Below is a small trained network, with its code and all its weights. Each question gives an input and a class and asks what happens when units are switched off, that is, made to give their printed mean instead of their output.

import numpy as np


def w(rows, s, z=0):
    codes = np.array(rows[::2]) - 128.0
    scale = np.full(codes.shape[1], s)
    scale[-1] = z or s
    return codes * scale


def f(y):
    return np.maximum(y, 0)


def log_softmax(a):
    a = a - a.max(-1, keepdims=True)
    return a - np.log(np.exp(a).sum(-1, keepdims=True))


def net(x, mask):
    res = np.array(x, float).reshape(1, 5) / 4 @ E
    y = f(res @ A[0][:, :-1].T + A[0][:, -1])
    res = res + np.where(mask, y, B[0][:, -1]) @ B[0][:, :-1]
    return log_softmax(res[-1] @ U[:, :-1].T + U[:, -1])


A, B = {}, {}
E = w([
[87,174,7,145,89,118,120],'x0',
[45,157,172,120,116,80,169],'x1',
[129,76,111,215,77,154,186],'x2',
[167,163,148,30,38,196,164],'x3',
[102,48,94,104,188,161,152],'x4',
],0.012)
A[0] = w([
[164,235,91,152,48,88,84,124],'N1',
[112,145,207,116,132,96,160,204],'N2',
[181,77,176,162,161,117,135,112],'N3',
[179,146,83,123,111,118,122,76],'N4',
[86,121,102,103,62,171,250,184],'N5',
[140,134,105,25,143,149,116,29],'N6',
[105,117,46,202,219,158,79,178],'N7',
[67,149,200,120,180,43,153,32],'N8',
[203,112,158,104,143,151,152,109],'N9',
[73,111,76,78,238,55,64,124],'N10',
[173,167,117,10,157,180,108,124],'N11',
[208,72,171,139,163,156,100,98],'N12',
[115,95,154,104,123,109,138,3],'N13',
[157,152,115,97,124,163,95,10],'N14',
[151,95,144,199,139,109,151,116],'N15',
[184,146,159,130,92,153,130,143],'N16',
],0.013,0.004)
B[0] = w([
[73,158,72,249,86,145,129,225],'N1',
[100,146,127,140,91,120,96,205],'N2',
[94,109,202,91,147,130,145,190],'N3',
[112,144,139,162,130,126,134,162],'N4',
[70,87,117,132,42,69,92,231],'N5',
[156,145,171,127,108,133,101,191],'N6',
[158,101,115,149,134,158,164,246],'N7',
[121,191,176,168,190,152,126,207],'N8',
[80,87,122,130,102,97,151,184],'N9',
[197,94,110,170,182,144,170,247],'N10',
[102,152,177,102,122,123,58,232],'N11',
[131,79,162,94,143,81,164,198],'N12',
[106,153,107,124,122,119,145,144],'N13',
[108,139,140,134,113,117,106,162],'N14',
[170,160,164,106,138,141,134,182],'N15',
[113,129,121,140,134,92,150,185],'N16',
],0.016)
U = w([
[219,151,185,106,173,174,95,120],'0',
[129,53,187,56,84,109,113,152],'1',
[165,133,72,43,130,179,115,2],'2',
[141,87,3,186,52,133,153,121],'3',
[108,239,163,167,99,129,92,193],'4',
[196,108,124,167,234,154,200,139],'5',
],0.011,0.0058)

Each question gives the input, the list of numbers given to net, and the class t.
The units are the neurons (one row each of A and B). Each row of codes is followed by its name. A weight is (code - 128) times the scale printed after its matrix; where a second scale follows, it is the last column's (A, B and U).
mask holds one flag per neuron, in row order. A switched-off neuron (its flag False) gives its mean, the last column of its row in B, instead of its output. The means were averaged over made-up inputs and are rounded, as every weight is.
A unit's drop is (log p(t) with every unit on - log p(t) with that unit switched off) / (log p(t) with every unit on - log p(t) with every unit switched off).
The circuit of an input: a set's keep is (log p(t) with only the set's units on - log p(t) with every unit switched off) / (log p(t) with every unit on - log p(t) with every unit switched off). Starting from the 12 units with the biggest drops (on a tie, the unit counted first), units are removed one at a time, each time the one whose removal leaves the highest keep (on an exact tie, the one counted first), for as long as the keep stays at least 0.8.
circuit, biggest first: the units of the circuit, biggest drop first
top k neurons: the k neurons with the biggest drops, biggest first
drop of u: that unit's drop, to one decimal
input [8,-5,-8,-7,-5], class 3: circuit, biggest first	(N1)
input [3,6,-2,1,7], class 3: top 2 neurons	(N5, N3)
input [-5,1,3,-4,-1], class 0: circuit, biggest first	(N1, N15)
input [2,2,7,-1,-6], class 3: top 2 neurons	(N11, N8)
input [-7,-4,-6,4,-7], class 1: top 3 neurons	(N12, N9, N8)
input [-2,-4,-4,0,-2], class 1: top 3 neurons	(N8, N1, N12)
input [0,-1,2,-2,-8], class 3: top 3 neurons	(N11, N8, N1)
input [-7,-3,3,-5,-3], class 1: top 2 neurons	(N10, N3)
input [-4,-7,1,-5,-4], class 1: top 4 neurons	(N10, N3, N8, N12)
input [2,-7,2,2,-8], class 3: top 2 neurons	(N1, N8)
input [4,-7,-8,1,7], class 0: top 2 neurons	(N11, N6)
input [5,-6,-4,4,6], class 1: top 3 neurons	(N1, N8, N15)
input [1,-3,2,3,-1], class 3: top 2 neurons	(N8, N3)
input [5,-4,-5,-6,-1], class 5: circuit, biggest first	(N10)
input [4,4,6,-6,-4], class 3: top 2 neurons	(N11, N7)
input [2,1,3,0,-4], class 3: top 2 neurons	(N11, N8)
input [-8,4,7,-3,4], class 1: drop of N10	0.2
input [4,1,3,-4,-7], class 3: drop of N11	0.1
